Below are the code and all the weights of a small trained network. Each question names an input and a target symbol and asks about switching units off, where a switched-off unit gives its printed mean instead of its output.

import numpy as np


def w(rows, s, z=0):
    codes = np.array(rows[::2]) - 128.0
    scale = np.full(codes.shape[1], s)
    scale[-1] = z or s
    return codes * scale


def softmax(a):
    e = np.exp(a - a.max(-1, keepdims=True))
    return e / e.sum(-1, keepdims=True)


def log_softmax(a):
    a = a - a.max(-1, keepdims=True)
    return a - np.log(np.exp(a).sum(-1, keepdims=True))


def net(x, mask):
    ids = ['αβγδεζηλμξτφω'.index(c) for c in x.split()]
    T = len(ids)
    res = E[ids] + P[:T]
    u = 0
    for l in range(3):
        r = res
        for j in range(2):
            rows = slice(4 * j, 4 * j + 4)
            q, k, v = (r @ M[l][rows].T for M in (Q, K, V))
            z = softmax(np.where(np.tri(T) > 0, q @ k.T / 4**0.5, -1e9)) @ v
            o = O[l][rows]
            res = res + np.where(mask[u + j], z, o[:, -1]) @ o[:, :-1]
        u += 2
    return log_softmax(res[-1] @ U[:, :-1].T + U[:, -1])


Q, K, V, O = {}, {}, {}, {}
E = w([
[192,132,149,156,98,153,157],'α',
[156,144,158,149,135,120,126],'β',
[151,124,110,185,166,71,111],'γ',
[186,166,97,61,62,205,177],'δ',
[150,192,144,131,186,84,166],'ε',
[108,180,200,109,87,178,143],'ζ',
[133,102,60,209,151,49,156],'η',
[91,176,127,130,157,128,219],'λ',
[61,130,190,214,128,72,127],'μ',
[147,127,49,100,179,236,46],'ξ',
[101,99,91,150,136,231,193],'τ',
[81,77,170,132,21,165,179],'φ',
[87,48,164,173,105,148,1],'ω',
],0.015)
P = w([
[150,229,105,208,106,156,108],'0',
[130,178,122,161,110,149,122],'1',
[212,123,218,199,150,145,128],'2',
[97,180,67,190,46,118,107],'3',
[99,129,124,106,133,149,134],'4',
[164,80,200,168,190,150,141],'5',
[41,149,78,156,78,146,120],'6',
[56,85,118,73,147,161,138],'7',
[137,20,153,138,201,138,149],'8',
[5,115,80,114,97,167,126],'9',
],0.012)
Q[0] = w([
[89,151,123,203,127,143,129],'L0H0',
[153,190,142,165,63,167,95],'L0H0',
[121,105,165,90,122,82,149],'L0H0',
[226,163,196,50,249,42,124],'L0H0',
[194,122,131,60,114,74,116],'L0H1',
[172,174,150,43,130,137,192],'L0H1',
[149,74,218,168,105,191,61],'L0H1',
[251,2,203,98,138,91,105],'L0H1',
],0.0094)
K[0] = w([
[85,51,138,51,179,135,128],'L0H0',
[190,61,145,111,132,157,86],'L0H0',
[169,207,90,141,121,180,142],'L0H0',
[211,245,185,188,159,47,134],'L0H0',
[212,242,168,152,44,152,177],'L0H1',
[146,203,114,17,135,127,170],'L0H1',
[115,104,139,116,72,186,2],'L0H1',
[198,234,96,227,111,82,27],'L0H1',
],0.0083)
V[0] = w([
[90,167,82,74,107,91,95],'L0H0',
[140,105,171,89,84,101,128],'L0H0',
[151,156,182,144,71,27,160],'L0H0',
[87,80,150,155,207,142,63],'L0H0',
[190,110,136,165,60,163,118],'L0H1',
[63,2,52,153,93,208,215],'L0H1',
[141,182,157,39,97,78,110],'L0H1',
[115,29,105,151,94,193,155],'L0H1',
],0.0063)
O[0] = w([
[109,125,189,63,194,138,143,82],'L0H0',
[49,121,138,179,155,194,155,58],'L0H0',
[92,137,125,198,190,219,173,3],'L0H0',
[181,141,67,1,82,75,132,186],'L0H0',
[191,127,172,118,101,177,143,194],'L0H1',
[218,67,20,144,17,120,117,213],'L0H1',
[70,157,99,35,197,178,120,1],'L0H1',
[149,56,112,193,54,167,141,211],'L0H1',
],0.0055,0.0044)
Q[1] = w([
[135,137,187,124,80,98,96],'L1H0',
[134,32,150,26,98,170,156],'L1H0',
[159,123,178,127,151,82,113],'L1H0',
[127,162,149,172,116,58,134],'L1H0',
[9,66,123,146,187,238,104],'L1H1',
[58,184,160,235,7,127,104],'L1H1',
[107,117,97,196,135,104,9],'L1H1',
[121,92,180,101,77,254,15],'L1H1',
],0.0063)
K[1] = w([
[109,73,97,75,131,160,102],'L1H0',
[125,121,115,49,110,117,152],'L1H0',
[76,154,127,126,149,129,81],'L1H0',
[102,91,135,149,138,200,143],'L1H0',
[97,157,190,149,76,114,105],'L1H1',
[1,53,180,193,107,45,134],'L1H1',
[165,92,91,174,84,23,71],'L1H1',
[111,77,159,130,107,192,19],'L1H1',
],0.0078)
V[1] = w([
[116,70,200,110,146,61,73],'L1H0',
[233,211,216,169,215,230,194],'L1H0',
[171,243,148,217,168,190,15],'L1H0',
[174,189,150,212,67,175,104],'L1H0',
[19,121,122,79,51,118,111],'L1H1',
[2,103,169,243,74,150,52],'L1H1',
[128,116,164,128,114,186,126],'L1H1',
[85,19,139,93,209,148,162],'L1H1',
],0.0042)
O[1] = w([
[124,110,125,212,161,185,106,82],'L1H0',
[192,111,136,47,96,145,124,155],'L1H0',
[164,211,133,136,103,36,102,222],'L1H0',
[163,194,123,102,132,85,82,253],'L1H0',
[121,138,57,67,67,98,151,118],'L1H1',
[184,126,109,62,91,33,69,210],'L1H1',
[133,81,147,133,122,129,153,145],'L1H1',
[123,148,102,171,182,2,100,36],'L1H1',
],0.0065,0.0059)
Q[2] = w([
[157,185,58,81,32,48,165],'L2H0',
[163,179,93,140,100,140,152],'L2H0',
[114,114,102,146,109,177,96],'L2H0',
[125,94,163,79,158,139,89],'L2H0',
[135,165,86,112,188,196,39],'L2H1',
[132,122,91,127,102,117,3],'L2H1',
[137,63,176,112,106,101,140],'L2H1',
[146,145,122,174,211,46,103],'L2H1',
],0.011)
K[2] = w([
[66,10,100,68,178,117,137],'L2H0',
[100,52,147,77,147,131,125],'L2H0',
[127,114,131,127,73,97,118],'L2H0',
[175,219,96,115,106,120,155],'L2H0',
[182,155,92,63,177,137,66],'L2H1',
[101,121,67,111,111,113,14],'L2H1',
[97,123,126,168,113,85,111],'L2H1',
[146,125,136,161,183,77,107],'L2H1',
],0.011)
V[2] = w([
[68,71,226,45,64,200,57],'L2H0',
[172,116,46,104,194,165,17],'L2H0',
[88,95,163,127,94,2,80],'L2H0',
[151,99,192,187,154,138,16],'L2H0',
[130,148,81,145,145,239,127],'L2H1',
[116,217,63,55,81,152,83],'L2H1',
[117,181,112,117,142,182,78],'L2H1',
[143,63,140,63,93,105,169],'L2H1',
],0.0082)
O[2] = w([
[91,90,166,121,108,226,45,162],'L2H0',
[184,95,27,71,191,32,14,157],'L2H0',
[131,203,115,197,176,163,67,161],'L2H0',
[148,142,169,147,163,120,1,160],'L2H0',
[106,30,91,95,119,90,105,99],'L2H1',
[57,60,159,167,159,110,167,252],'L2H1',
[87,96,99,138,104,128,139,142],'L2H1',
[164,204,155,156,168,88,115,153],'L2H1',
],0.0077,0.011)
U = w([
[254,108,156,112,171,184,141,178],'α',
[150,63,194,169,199,112,146,243],'β',
[121,58,158,213,209,88,153,157],'γ',
[135,114,127,78,114,156,138,101],'δ',
[99,142,134,107,186,110,141,160],'ε',
[64,130,175,79,133,133,115,118],'ζ',
[127,119,78,210,155,94,151,65],'η',
[61,139,94,156,140,105,169,201],'λ',
[63,135,137,196,142,84,132,94],'μ',
[105,124,109,58,129,69,113,134],'ξ',
[170,102,75,165,68,115,144,1],'τ',
[117,112,111,195,90,180,139,41],'φ',
[113,164,84,145,121,168,81,76],'ω',
],0.0092,0.0061)

Each question gives the input, a string of symbols that net reads in full, and the target symbol t.
The units are the heads (4 rows each of Q, K, V and O). Each row of codes is followed by its name. A weight is (code - 128) times the scale printed after its matrix; where a second scale follows, it is the last column's (O and U).
mask holds one flag per head, layer by layer. A switched-off head (its flag False) gives its mean, the last column of its rows in O, instead of its output. The means were averaged over made-up inputs and are rounded, as every weight is.
A unit's drop is (log p(t) with every unit on - log p(t) with that unit switched off) / (log p(t) with every unit on - log p(t) with every unit switched off).
The circuit of an input: a set's keep is (log p(t) with only the set's units on - log p(t) with every unit switched off) / (log p(t) with every unit on - log p(t) with every unit switched off). Starting from all 6 units, units are removed one at a time, each time the one whose removal leaves the highest keep (on an exact tie, the one counted first), for as long as the keep stays at least 0.8.
circuit, biggest first: the units of the circuit, biggest drop first
which heads matter: for each layer, one digit per head in row order, 1 if its drop is at least 0.15 and else 0, layers parted by /
drop when u is switched off: that unit's drop, to one decimal
input τ δ τ ξ ξ ξ ξ, target ξ: which heads matter : 00 / 00 / 10
input α μ ω ξ ξ ξ, target γ: which heads matter : 10 / 00 / 01
input λ ω γ ξ ξ ξ β, target ξ: circuit, biggest first : L2H0
input φ ξ α ζ μ α α ζ ω, target α: circuit, biggest first : L2H1, L0H1
input ω ω ξ η α β ξ γ ξ, target γ: which heads matter : 00 / 00 / 01
input ω ξ ω ε φ τ ε, target φ: circuit, biggest first : L2H0, L0H1, L1H0
input ω ω α τ δ φ ξ ω γ, target α: which heads matter : 01 / 01 / 01
input ξ ξ ω, target α: circuit, biggest first : L1H1, L2H1
input λ λ η ξ φ ξ ζ, target φ: which heads matter : 01 / 00 / 10
input ε τ μ ξ, target τ: circuit, biggest first : L0H1, L2H0
input τ ξ μ ξ β ε, target α: which heads matter : 00 / 00 / 01
input τ μ τ λ ξ ζ ξ, target ξ: circuit, biggest first : L2H0, L0H0
input ξ τ ε λ, target τ: which heads matter : 01 / 00 / 10
input ω λ ξ α η ω τ, target ω: which heads matter : 00 / 00 / 10
input ξ β ω ξ ζ, target ζ: which heads matter : 01 / 00 / 10
input μ τ ζ φ τ γ φ, target φ: circuit, biggest first : L2H0, L1H0
input α μ ζ α τ γ, target α: circuit, biggest first : L2H1
input δ τ φ λ ξ φ μ, target φ: circuit, biggest first : L2H0, L0H1
input η λ ξ τ ξ ω η φ, target φ: which heads matter : 01 / 01 / 10
input ξ ξ β β μ μ ε ω η, target α: circuit, biggest first : L2H1
input ξ ε ξ ω ξ γ ε φ ξ ξ, target φ: which heads matter : 01 / 00 / 10
input ε μ φ γ ξ ε δ ω ξ ζ, target ω: which heads matter : 00 / 00 / 10
input ω η δ ζ λ φ ε, target φ: which heads matter : 00 / 00 / 10
input ξ ξ δ ξ λ, target λ: circuit, biggest first : L2H0, L0H1
input δ μ ξ μ, target ξ: circuit, biggest first : L2H0, L1H1
input ω μ ζ ω ξ δ φ ξ η ζ, target ξ: circuit, biggest first : L2H0, L0H0
input τ η μ λ λ ξ ε, target ξ: circuit, biggest first : L2H0
input β ξ λ τ δ ξ, target β: which heads matter : 00 / 00 / 01
input γ φ ξ ξ ω, target ω: which heads matter : 00 / 01 / 10
input δ φ β ξ, target φ: drop when L2H1 is switched off : 0.2
